Below is a small trained network, with its code and all its weights. Each question gives an input and a class and asks what happens when units are switched off, that is, made to give their printed mean instead of their output.

import numpy as np


def w(rows, s, z=0):
    codes = np.array(rows[::2]) - 128.0
    scale = np.full(codes.shape[1], s)
    scale[-1] = z or s
    return codes * scale


def f(y):
    return y / 2 * (1 + np.tanh(0.7978845608 * (y + 0.044715 * y**3)))


def log_softmax(a):
    a = a - a.max(-1, keepdims=True)
    return a - np.log(np.exp(a).sum(-1, keepdims=True))


def net(x, mask):
    res = np.array(x, float).reshape(1, 8) / 4 @ E
    y = f(res @ A[0][:, :-1].T + A[0][:, -1])
    res = res + np.where(mask, y, B[0][:, -1]) @ B[0][:, :-1]
    return log_softmax(res[-1] @ U[:, :-1].T + U[:, -1])


A, B = {}, {}
E = w([
[92,21,158,208,21,155],'x0',
[191,136,195,89,135,198],'x1',
[112,236,42,178,57,20],'x2',
[26,154,19,63,95,174],'x3',
[184,139,144,225,100,121],'x4',
[199,170,76,90,47,254],'x5',
[39,243,199,131,159,140],'x6',
[154,144,17,205,199,207],'x7',
],0.0081)
A[0] = w([
[158,64,235,185,173,176,146],'n0',
[65,185,103,139,213,123,145],'n1',
[189,93,195,132,130,114,117],'n2',
[99,136,50,199,127,167,187],'n3',
[94,96,127,126,210,102,164],'n4',
[45,116,141,49,59,155,94],'n5',
[133,43,61,226,98,162,150],'n6',
[101,101,202,100,114,148,206],'n7',
[113,157,88,138,159,184,190],'n8',
[94,132,160,52,63,174,132],'n9',
[236,127,75,114,111,125,156],'n10',
[145,95,204,134,145,161,134],'n11',
[111,113,78,144,128,195,220],'n12',
[112,126,114,161,69,75,159],'n13',
[152,141,92,179,184,199,183],'n14',
[187,170,131,78,168,150,138],'n15',
[120,152,151,135,48,117,115],'n16',
[78,113,128,99,145,99,105],'n17',
[77,195,121,109,173,191,151],'n18',
[48,138,143,62,112,204,152],'n19',
[72,98,105,118,189,30,122],'n20',
[129,66,69,169,101,184,99],'n21',
[70,130,135,131,99,17,220],'n22',
[60,90,120,83,224,103,153],'n23',
[209,132,159,5,111,107,253],'n24',
[146,86,114,129,134,131,78],'n25',
[154,95,214,150,155,138,164],'n26',
[160,146,155,171,83,67,148],'n27',
[209,222,98,58,155,152,143],'n28',
[111,148,135,143,109,27,161],'n29',
],0.012,0.0062)
B[0] = w([
[233,144,214,116,182,145,250],'n0',
[130,159,94,109,151,30,228],'n1',
[161,128,154,161,153,162,196],'n2',
[138,169,144,110,73,100,223],'n3',
[162,105,154,109,108,84,199],'n4',
[82,91,149,99,156,169,205],'n5',
[137,144,183,87,39,159,239],'n6',
[127,96,160,105,187,149,204],'n7',
[154,185,100,75,116,108,210],'n8',
[64,101,105,98,157,176,207],'n9',
[142,96,82,161,73,149,205],'n10',
[178,118,165,101,170,166,199],'n11',
[130,163,130,40,87,137,220],'n12',
[81,169,171,171,106,142,193],'n13',
[181,159,112,117,101,117,229],'n14',
[166,111,50,154,145,113,203],'n15',
[102,143,130,145,155,156,170],'n16',
[113,97,130,123,116,82,163],'n17',
[121,175,67,100,201,90,226],'n18',
[77,137,123,43,169,153,227],'n19',
[110,85,154,162,87,42,225],'n20',
[133,117,144,88,49,168,204],'n21',
[80,106,163,180,130,104,249],'n22',
[127,82,133,95,143,36,222],'n23',
[127,64,68,166,150,184,243],'n24',
[133,141,131,137,115,150,147],'n25',
[174,122,183,153,181,131,211],'n26',
[108,145,168,199,126,203,197],'n27',
[137,124,9,189,130,117,242],'n28',
[85,127,160,190,120,113,219],'n29',
],0.011,0.013)
U = w([
[49,82,109,53,166,178,129],'0',
[128,251,63,96,156,98,1],'1',
[42,203,164,232,107,156,152],'2',
[94,72,144,138,106,60,125],'3',
[147,156,124,73,14,182,90],'4',
[156,81,38,164,105,174,194],'5',
[222,112,168,119,179,162,163],'6',
],0.011,0.0022)

Each question gives the input, the list of numbers given to net, and the class t.
The units are the neurons (one row each of A and B). Each row of codes is followed by its name. A weight is (code - 128) times the scale printed after its matrix; where a second scale follows, it is the last column's (A, B and U).
mask holds one flag per neuron, in row order. A switched-off neuron (its flag False) gives its mean, the last column of its row in B, instead of its output. The means were averaged over made-up inputs and are rounded, as every weight is.
A unit's drop is (log p(t) with every unit on - log p(t) with that unit switched off) / (log p(t) with every unit on - log p(t) with every unit switched off).
The circuit of an input: a set's keep is (log p(t) with only the set's units on - log p(t) with every unit switched off) / (log p(t) with every unit on - log p(t) with every unit switched off). Starting from the 12 units with the biggest drops (on a tie, the unit counted first), units are removed one at a time, each time the one whose removal leaves the highest keep (on an exact tie, the one counted first), for as long as the keep stays at least 0.8.
units of the circuit, in order: the units of the circuit, biggest drop first
unit that matters most: the unit with the biggest drop
top k neurons: the k neurons with the biggest drops, biggest first
drop when u is switched off: that unit's drop, to one decimal
input [4,8,6,6,0,-1,2,-4], class 0: top 2 neurons => n5, n9
input [6,8,8,-5,4,3,6,6], class 4: unit that matters most => n22
input [-6,5,6,0,-5,-2,-7,8], class 5: top 3 neurons => n10, n28, n19
input [7,2,-3,-5,-4,4,-5,4], class 4: top 3 neurons => n6, n21, n12
input [-1,-4,3,-8,-1,-3,6,5], class 2: top 2 neurons => n27, n29
input [2,-2,6,2,2,-8,1,7], class 2: top 3 neurons => n13, n29, n27
input [-7,8,0,5,-7,2,-3,-1], class 5: top 2 neurons => n28, n24
input [5,2,7,1,2,2,-2,0], class 2: top 2 neurons => n13, n27
input [-8,4,-5,-8,2,5,8,7], class 1: top 2 neurons => n28, n18
input [1,-8,2,-6,5,6,3,2], class 2: top 3 neurons => n27, n13, n12
input [7,1,-4,4,-2,2,-7,-4], class 0: top 2 neurons => n9, n5
input [-4,-6,-1,8,5,4,-3,5], class 4: top 2 neurons => n21, n6
input [-4,1,2,3,5,-8,7,3], class 3: drop when n20 is switched off => 0.3
input [8,4,-3,4,-2,-8,-5,4], class 4: drop when n6 is switched off => 0.7
input [4,8,1,1,-7,2,-8,-8], class 0: drop when n18 is switched off => 0.0
input [-1,6,-1,1,-2,-2,8,1], class 1: units of the circuit, in order => n18
